Below is a small trained network, with its code and all its weights. Each question gives an input and a target symbol and asks what happens when units are switched off, that is, made to give their printed mean instead of their output.

import numpy as np


def w(rows, s, z=0):
    codes = np.array(rows[::2]) - 128.0
    scale = np.full(codes.shape[1], s)
    scale[-1] = z or s
    return codes * scale


def norm(h):
    return h / np.sqrt((h * h).mean(-1, keepdims=True) + 1e-5)


def f(y):
    return y / 2 * (1 + np.tanh(0.7978845608 * (y + 0.044715 * y**3)))


def softmax(a):
    e = np.exp(a - a.max(-1, keepdims=True))
    return e / e.sum(-1, keepdims=True)


def log_softmax(a):
    a = a - a.max(-1, keepdims=True)
    return a - np.log(np.exp(a).sum(-1, keepdims=True))


def net(x, mask):
    ids = ['αβζλμξστφψω'.index(c) for c in x.split()]
    T = len(ids)
    res = E[ids] + P[:T]
    u = 0
    for l in range(3):
        q, k, v = (norm(res) @ M[l].T for M in (Q, K, V))
        z = softmax(np.where(np.tri(T) > 0, q @ k.T / 2**0.5, -1e9)) @ v
        res = res + np.where(mask[u], z, O[l][:, -1]) @ O[l][:, :-1]
        u += 1
        y = f(norm(res) @ A[l][:, :-1].T + A[l][:, -1])
        res = res + np.where(mask[u : u + 4], y, B[l][:, -1]) @ B[l][:, :-1]
        u += 4
    return log_softmax(norm(res)[-1] @ U[:, :-1].T + U[:, -1])


Q, K, V, O, A, B = {}, {}, {}, {}, {}, {}
E = w([
[79,152,140,130],'α',
[165,158,135,201],'β',
[96,162,117,73],'ζ',
[37,185,145,109],'λ',
[103,190,127,143],'μ',
[64,217,225,69],'ξ',
[139,145,109,162],'σ',
[151,112,206,180],'τ',
[138,5,112,102],'φ',
[88,105,241,75],'ψ',
[65,154,83,253],'ω',
],0.021)
P = w([
[50,253,24,118],'0',
[104,212,89,151],'1',
[146,186,44,109],'2',
[52,116,108,178],'3',
[80,99,83,152],'4',
[107,89,64,135],'5',
[171,92,31,90],'6',
],0.0055)
Q[0] = w([
[174,110,247,138],'0.h1',
[126,106,116,81],'0.h1',
],0.011)
K[0] = w([
[222,254,250,125],'0.h1',
[99,138,106,81],'0.h1',
],0.0086)
V[0] = w([
[134,105,120,113],'0.h1',
[133,1,104,88],'0.h1',
],0.01)
O[0] = w([
[102,125,127,140,93],'0.h1',
[9,105,160,163,2],'0.h1',
],0.011,0.0064)
A[0] = w([
[131,96,93,189,1],'0.n1',
[99,207,104,109,196],'0.n2',
[134,3,90,98,107],'0.n3',
[105,138,185,117,106],'0.n4',
],0.017,0.0017)
B[0] = w([
[168,107,99,189,158],'0.n1',
[179,132,120,178,255],'0.n2',
[50,5,68,152,181],'0.n3',
[192,155,106,67,198],'0.n4',
],0.018,0.0043)
Q[1] = w([
[8,165,59,139],'1.h1',
[252,117,106,70],'1.h1',
],0.021)
K[1] = w([
[142,253,160,166],'1.h1',
[225,11,141,111],'1.h1',
],0.017)
V[1] = w([
[107,199,9,173],'1.h1',
[69,193,101,49],'1.h1',
],0.013)
O[1] = w([
[38,188,239,151,2],'1.h1',
[140,106,7,25,40],'1.h1',
],0.012,0.0044)
A[1] = w([
[36,143,166,13,6],'1.n1',
[80,80,252,27,204],'1.n2',
[83,162,99,126,16],'1.n3',
[50,241,140,112,220],'1.n4',
],0.016,0.0022)
B[1] = w([
[206,132,201,202,175],'1.n1',
[254,55,57,48,179],'1.n2',
[101,221,149,148,101],'1.n3',
[88,235,167,42,250],'1.n4',
],0.019,0.0026)
Q[2] = w([
[220,79,79,54],'2.h1',
[222,250,167,170],'2.h1',
],0.015)
K[2] = w([
[144,73,152,40],'2.h1',
[1,26,139,192],'2.h1',
],0.014)
V[2] = w([
[47,210,38,251],'2.h1',
[185,201,104,224],'2.h1',
],0.012)
O[2] = w([
[5,216,114,189,2],'2.h1',
[139,177,102,153,207],'2.h1',
],0.013,0.0063)
A[2] = w([
[152,132,167,1,8],'2.n1',
[59,172,195,145,55],'2.n2',
[206,152,117,156,87],'2.n3',
[150,75,208,85,65],'2.n4',
],0.021,0.0015)
B[2] = w([
[129,81,64,250,200],'2.n1',
[139,86,53,74,169],'2.n2',
[95,75,196,146,252],'2.n3',
[105,177,108,39,182],'2.n4',
],0.02,0.013)
U = w([
[186,166,107,134,54],'α',
[148,101,215,224,172],'β',
[176,148,69,162,4],'ζ',
[167,156,117,128,27],'λ',
[122,159,74,125,194],'μ',
[108,126,30,216,178],'ξ',
[43,82,80,105,160],'σ',
[98,102,182,40,139],'τ',
[2,19,72,136,115],'φ',
[251,62,56,83,187],'ψ',
[98,125,104,130,99],'ω',
],0.0087,0.0028)

Each question gives the input, a string of symbols that net reads in full, and the target symbol t.
The units are the heads (2 rows each of Q, K, V and O) and the neurons (one row each of A and B). Each row of codes is followed by its name. A weight is (code - 128) times the scale printed after its matrix; where a second scale follows, it is the last column's (O, A, B and U).
mask holds one flag per unit, layer by layer, with each layer's heads first. A switched-off unit (its flag False) gives its mean, the last column of its rows in O or B, instead of its output. The means were averaged over made-up inputs and are rounded, as every weight is.
A unit's drop is (log p(t) with every unit on - log p(t) with that unit switched off) / (log p(t) with every unit on - log p(t) with every unit switched off).
The circuit of an input: a set's keep is (log p(t) with only the set's units on - log p(t) with every unit switched off) / (log p(t) with every unit on - log p(t) with every unit switched off). Starting from the 12 units with the biggest drops (on a tie, the unit counted first), units are removed one at a time, each time the one whose removal leaves the highest keep (on an exact tie, the one counted first), for as long as the keep stays at least 0.8.
units of the circuit, in order: the units of the circuit, biggest drop first
top k neurons: the k neurons with the biggest drops, biggest first
top k neurons in layer l: the k neurons of layer l with the biggest drops, biggest first
drop of u: that unit's drop, to one decimal
input ψ τ σ σ ψ φ, target φ: top neuron : (0.n3)
input τ τ τ λ, target β: units of the circuit, in order : (0.n2; 2.n3)
input τ λ φ τ ξ, target ξ: top 4 neurons : (2.n1; 0.n3; 0.n2; 0.n4)
input ξ μ φ, target φ: top 2 neurons in layer 0 : (0.n3; 0.n2)
input σ τ ξ ξ, target β: top 3 neurons : (0.n2; 2.n3; 1.n2)
input λ ξ τ β, target β: top 3 neurons : (1.n4; 2.n1; 2.n3)
input τ ω τ τ, target ξ: top 4 neurons : (0.n1; 1.n2; 2.n2; 0.n3)
input λ τ τ ζ, target β: top 2 neurons : (0.n2; 1.n4)
input τ σ ξ σ ω λ τ, target ξ: top 4 neurons : (0.n1; 1.n2; 2.n2; 2.n3)
input ζ λ ψ λ τ σ, target β: top 2 neurons : (0.n1; 1.n4)
input τ ζ τ φ ζ τ τ, target τ: top 2 neurons in layer 0 : (0.n3; 0.n2)
input φ ψ α σ β, target β: top 2 neurons in layer 0 : (0.n3; 0.n1)
input ζ λ ψ α τ μ α, target β: top 2 neurons in layer 0 : (0.n1; 0.n4)
input σ β ω μ τ ω λ, target ξ: units of the circuit, in order : (2.h1)
input τ λ τ, target β: top 2 neurons : (1.n2; 0.n4)
input τ τ α α, target β: top 2 neurons in layer 2 : (2.n1; 2.n3)
input λ τ σ, target β: top 2 neurons : (1.n4; 2.n3)
input ω ψ μ α β τ ξ, target β: drop of 1.h1 : 0.4
input τ τ τ τ μ, target β: drop of 2.n1 : 0.1
input τ τ μ, target β: drop of 1.h1 : 0.1
input β β τ ξ τ, target β: drop of 1.n2 : 0.2
